Here is a tiny trained network, its code and every weight. The questions are about switching its units off for an input and a class, where a switched-off unit gives its printed mean instead of its output.

import numpy as np


def w(rows, s, z=0):
    codes = np.array(rows[::2]) - 128.0
    scale = np.full(codes.shape[1], s)
    scale[-1] = z or s
    return codes * scale


def f(y):
    return np.maximum(y, 0)


def log_softmax(a):
    a = a - a.max(-1, keepdims=True)
    return a - np.log(np.exp(a).sum(-1, keepdims=True))


def net(x, mask):
    res = np.array(x, float).reshape(1, 6) / 4 @ E
    y = f(res @ A[0][:, :-1].T + A[0][:, -1])
    res = res + np.where(mask, y, B[0][:, -1]) @ B[0][:, :-1]
    return log_softmax(res[-1] @ U[:, :-1].T + U[:, -1])


A, B = {}, {}
E = w([
[131,128,128,126],'x0',
[114,240,119,37],'x1',
[113,24,46,51],'x2',
[130,128,130,129],'x3',
[208,190,16,165],'x4',
[1,170,91,180],'x5',
],0.0053)
A[0] = w([
[138,196,194,197,18],'n0',
[164,152,60,155,2],'n1',
[66,107,202,90,54],'n2',
[152,82,174,211,142],'n3',
[203,116,187,80,13],'n4',
[132,50,115,189,25],'n5',
[83,81,57,36,43],'n6',
[153,126,80,136,142],'n7',
[161,179,86,160,81],'n8',
[150,145,145,126,68],'n9',
[125,104,197,77,141],'n10',
[118,83,67,76,21],'n11',
[82,233,140,63,131],'n12',
[83,116,196,111,38],'n13',
[100,110,185,94,42],'n14',
[141,169,168,168,31],'n15',
[76,138,102,153,20],'n16',
[150,138,101,139,71],'n17',
[89,77,59,87,31],'n18',
[142,174,138,8,74],'n19',
[15,140,126,132,122],'n20',
[133,146,121,114,152],'n21',
[201,106,168,110,26],'n22',
[153,191,204,177,44],'n23',
[203,156,173,40,130],'n24',
[182,142,85,131,75],'n25',
[101,136,114,143,69],'n26',
[33,189,79,161,57],'n27',
[100,138,139,168,65],'n28',
],0.011,0.0056)
B[0] = w([
[160,172,218,124,188],'n0',
[132,227,70,89,151],'n1',
[141,232,72,81,177],'n2',
[59,118,125,195,215],'n3',
[220,127,61,157,171],'n4',
[107,196,106,252,164],'n5',
[148,161,227,157,193],'n6',
[104,133,122,83,182],'n7',
[121,186,96,71,178],'n8',
[145,143,129,143,133],'n9',
[110,130,101,48,204],'n10',
[165,183,196,150,161],'n11',
[49,124,157,208,255],'n12',
[126,215,72,101,158],'n13',
[139,224,85,111,149],'n14',
[158,166,178,139,152],'n15',
[177,103,81,156,141],'n16',
[128,169,96,124,138],'n17',
[163,159,203,134,167],'n18',
[80,161,116,244,212],'n19',
[176,34,94,121,217],'n20',
[107,112,134,131,167],'n21',
[195,107,78,174,162],'n22',
[157,159,206,119,191],'n23',
[161,26,106,130,241],'n24',
[112,173,87,90,166],'n25',
[152,125,101,141,136],'n26',
[203,80,47,136,209],'n27',
[156,134,137,151,148],'n28',
],0.028,0.0054)
U = w([
[224,142,224,116,94],'0',
[242,56,43,149,48],'1',
[50,120,97,199,60],'2',
[114,189,58,21,93],'3',
[130,89,123,107,252],'4',
[131,92,121,109,232],'5',
[40,24,172,3,105],'6',
],0.0062,0.013)

Each question gives the input, the list of numbers given to net, and the class t.
The units are the neurons (one row each of A and B). Each row of codes is followed by its name. A weight is (code - 128) times the scale printed after its matrix; where a second scale follows, it is the last column's (A, B and U).
mask holds one flag per neuron, in row order. A switched-off neuron (its flag False) gives its mean, the last column of its row in B, instead of its output. The means were averaged over made-up inputs and are rounded, as every weight is.
A unit's drop is (log p(t) with every unit on - log p(t) with that unit switched off) / (log p(t) with every unit on - log p(t) with every unit switched off).
The circuit of an input: a set's keep is (log p(t) with only the set's units on - log p(t) with every unit switched off) / (log p(t) with every unit on - log p(t) with every unit switched off). Starting from the 12 units with the biggest drops (on a tie, the unit counted first), units are removed one at a time, each time the one whose removal leaves the highest keep (on an exact tie, the one counted first), for as long as the keep stays at least 0.8.
units of the circuit, in order: the units of the circuit, biggest drop first
most important unit: the unit with the biggest drop
k most important neurons: the k neurons with the biggest drops, biggest first
input [-5,3,3,4,-7,1], class 3: most important unit => n2
input [5,8,3,-1,2,-7], class 2: 4 most important neurons => (n19 n12 n27 n20)
input [-5,7,6,-3,-5,-4], class 2: 2 most important neurons => (n19 n12)
input [3,-3,-3,0,-2,-7], class 1: units of the circuit, in order => (n4 n22)
input [-6,-4,0,5,-7,-8], class 1: 3 most important neurons => (n4 n22 n24)
input [5,3,-1,-5,-5,3], class 3: units of the circuit, in order => (n2 n13)
input [5,-1,6,8,-8,-7], class 3: 2 most important neurons => (n10 n2)
input [-1,5,-3,7,-8,-8], class 1: 2 most important neurons => (n24 n4)
input [6,-7,2,5,7,-5], class 2: units of the circuit, in order => (n5 n3)
input [2,-6,2,2,2,7], class 1: units of the circuit, in order => (n27 n20)
input [-1,-7,7,-3,-4,1], class 0: units of the circuit, in order => (n18 n6)
input [-6,6,8,1,8,-8], class 0: 2 most important neurons => (n6 n11)
input [-7,-7,7,2,7,6], class 0: units of the circuit, in order => (n18 n11)
input [-6,0,-8,7,-5,5], class 0: units of the circuit, in order => (n0)
input [4,-1,7,7,7,2], class 0: 2 most important neurons => (n6 n18)
input [0,-3,5,-6,-8,5], class 3: 2 most important neurons => (n2 n13)
input [5,4,-2,5,-5,-4], class 3: 2 most important neurons => (n10 n2)
input [6,-3,5,5,-6,4], class 3: units of the circuit, in order => (n2 n12)
input [7,-8,7,5,1,3], class 2: 2 most important neurons => (n5 n3)
input [6,8,-4,5,-6,6], class 2: units of the circuit, in order => (n12)
input [-5,-7,5,3,-8,-6], class 3: units of the circuit, in order => (n10 n2)
